Here is a tiny trained network, its code and every weight. The questions are about switching its units off for an input and a target symbol, where a switched-off unit gives its printed mean instead of its output.

import numpy as np


def w(rows, s, z=0):
    codes = np.array(rows[::2]) - 128.0
    scale = np.full(codes.shape[1], s)
    scale[-1] = z or s
    return codes * scale


def norm(h):
    return h / np.sqrt((h * h).mean(-1, keepdims=True) + 1e-5)


def f(y):
    return y / 2 * (1 + np.tanh(0.7978845608 * (y + 0.044715 * y**3)))


def softmax(a):
    e = np.exp(a - a.max(-1, keepdims=True))
    return e / e.sum(-1, keepdims=True)


def log_softmax(a):
    a = a - a.max(-1, keepdims=True)
    return a - np.log(np.exp(a).sum(-1, keepdims=True))


def net(x, mask):
    ids = ['ΛΦβεηθπτ'.index(c) for c in x.split()]
    T = len(ids)
    res = E[ids] + P[:T]
    u = 0
    for l in range(2):
        q, k, v = (norm(res) @ M[l].T for M in (Q, K, V))
        z = softmax(np.where(np.tri(T) > 0, q @ k.T / 2**0.5, -1e9)) @ v
        res = res + np.where(mask[u], z, O[l][:, -1]) @ O[l][:, :-1]
        u += 1
        y = f(norm(res) @ A[l][:, :-1].T + A[l][:, -1])
        res = res + np.where(mask[u : u + 8], y, B[l][:, -1]) @ B[l][:, :-1]
        u += 8
    return log_softmax(norm(res)[-1] @ U[:, :-1].T + U[:, -1])


Q, K, V, O, A, B = {}, {}, {}, {}, {}, {}
E = w([
[142,133,167],'Λ',
[108,118,177],'Φ',
[4,82,173],'β',
[203,96,151],'ε',
[160,76,123],'η',
[90,100,115],'θ',
[211,178,215],'π',
[173,192,118],'τ',
],0.023)
P = w([
[125,157,127],'0',
[17,114,124],'1',
[122,236,90],'2',
[92,108,134],'3',
[159,46,131],'4',
[120,242,79],'5',
[103,119,133],'6',
[254,61,163],'7',
[118,249,72],'8',
[110,122,139],'9',
[197,40,193],'10',
[117,249,68],'11',
[136,132,136],'12',
[138,44,82],'13',
],0.0076)
Q[0] = w([
[157,160,254],'L0H0',
[108,194,183],'L0H0',
],0.024)
K[0] = w([
[254,141,152],'L0H0',
[165,107,160],'L0H0',
],0.028)
V[0] = w([
[5,192,152],'L0H0',
[112,123,141],'L0H0',
],0.0023)
O[0] = w([
[217,254,39,3],'L0H0',
[132,167,149,135],'L0H0',
],0.0019,0.00059)
A[0] = w([
[148,248,100,92],'L0N0',
[218,84,129,198],'L0N1',
[236,153,41,160],'L0N2',
[165,237,161,3],'L0N3',
[118,118,68,119],'L0N4',
[62,254,167,99],'L0N5',
[142,218,92,39],'L0N6',
[45,183,168,125],'L0N7',
],0.013,0.0033)
B[0] = w([
[175,188,204,164],'L0N0',
[110,39,130,254],'L0N1',
[6,143,147,217],'L0N2',
[193,158,168,171],'L0N3',
[92,155,111,131],'L0N4',
[142,69,66,183],'L0N5',
[147,169,187,141],'L0N6',
[224,102,129,181],'L0N7',
],0.024,0.0077)
Q[1] = w([
[136,134,25],'L1H0',
[106,227,6],'L1H0',
],0.013)
K[1] = w([
[113,108,70],'L1H0',
[180,152,5],'L1H0',
],0.016)
V[1] = w([
[103,129,12],'L1H0',
[19,208,166],'L1H0',
],0.012)
O[1] = w([
[28,250,191,3],'L1H0',
[141,73,195,66],'L1H0',
],0.011,0.006)
A[1] = w([
[214,197,80,91],'L1N0',
[54,85,90,98],'L1N1',
[66,76,38,105],'L1N2',
[97,196,218,3],'L1N3',
[156,183,210,166],'L1N4',
[146,5,133,105],'L1N5',
[210,64,162,137],'L1N6',
[73,154,147,47],'L1N7',
],0.018,0.0045)
B[1] = w([
[117,145,204,149],'L1N0',
[169,199,118,177],'L1N1',
[158,193,82,191],'L1N2',
[154,1,152,135],'L1N3',
[91,125,50,148],'L1N4',
[81,53,191,252],'L1N5',
[94,162,62,212],'L1N6',
[98,152,108,129],'L1N7',
],0.027,0.018)
U = w([
[161,150,133,189],'Λ',
[189,74,99,60],'Φ',
[103,100,8,31],'β',
[43,146,214,26],'ε',
[17,182,120,232],'η',
[91,181,216,206],'θ',
[146,140,78,254],'π',
[170,131,213,92],'τ',
],0.015,0.0024)

Each question gives the input, a string of symbols that net reads in full, and the target symbol t.
The units are the heads (2 rows each of Q, K, V and O) and the neurons (one row each of A and B). Each row of codes is followed by its name. A weight is (code - 128) times the scale printed after its matrix; where a second scale follows, it is the last column's (O, A, B and U).
mask holds one flag per unit, layer by layer, with each layer's heads first. A switched-off unit (its flag False) gives its mean, the last column of its rows in O or B, instead of its output. The means were averaged over made-up inputs and are rounded, as every weight is.
A unit's drop is (log p(t) with every unit on - log p(t) with that unit switched off) / (log p(t) with every unit on - log p(t) with every unit switched off).
top k neurons: the k neurons with the biggest drops, biggest first
top k neurons in layer l: the k neurons of layer l with the biggest drops, biggest first
drop when u is switched off: that unit's drop, to one decimal
input β η β ε, target ε: top 4 neurons	[L1N5, L0N5, L1N6, L1N4]
input η τ η ε τ τ, target τ: top 3 neurons in layer 1	[L1N3, L1N0, L1N2]
input θ θ π Λ, target β: top 2 neurons	[L1N6, L0N2]
input η π π η θ, target π: top 3 neurons	[L0N1, L0N3, L1N2]
input η τ η η η β β Φ β, target β: top 2 neurons	[L0N7, L0N5]
input ε τ η τ, target Φ: top neuron	[L1N3]
input ε π η τ, target Φ: top 4 neurons in layer 0	[L0N0, L0N2, L0N6, L0N5]
input η Φ ε η, target ε: top 3 neurons in layer 0	[L0N7, L0N5, L0N2]
input η π η η β π τ ε θ, target θ: top 4 neurons in layer 0	[L0N1, L0N2, L0N7, L0N0]
input β Φ π Λ, target β: top 4 neurons	[L1N6, L0N0, L0N2, L0N7]
input Φ τ ε τ η ε η η π η π π, target π: top 2 neurons in layer 0	[L0N3, L0N0]
input η β θ β Λ η Λ η ε η, target ε: top 2 neurons in layer 1	[L1N5, L1N6]
input β β β β, target π: top 3 neurons	[L0N2, L0N7, L1N2]
input π Λ Φ τ β ε π, target β: top 3 neurons	[L1N6, L1N4, L0N3]
input β ε Λ β θ ε η θ τ, target τ: top 3 neurons in layer 0	[L0N1, L0N0, L0N3]
input π Φ β β β Λ π Λ Φ, target Φ: top 2 neurons in layer 0	[L0N7, L0N5]
input Φ θ ε Φ η β ε π θ, target θ: top 3 neurons in layer 1	[L1N0, L1N6, L1N5]
input β τ π ε η β π, target β: top 2 neurons in layer 0	[L0N3, L0N2]
input β β π Λ η β θ π β Φ, target β: drop when L1N6 is switched off	0.7
input π Φ Φ, target Φ: drop when L1N6 is switched off	0.0
input τ β π Φ η β Λ η β η π β, target β: drop when L1N2 is switched off	0.1
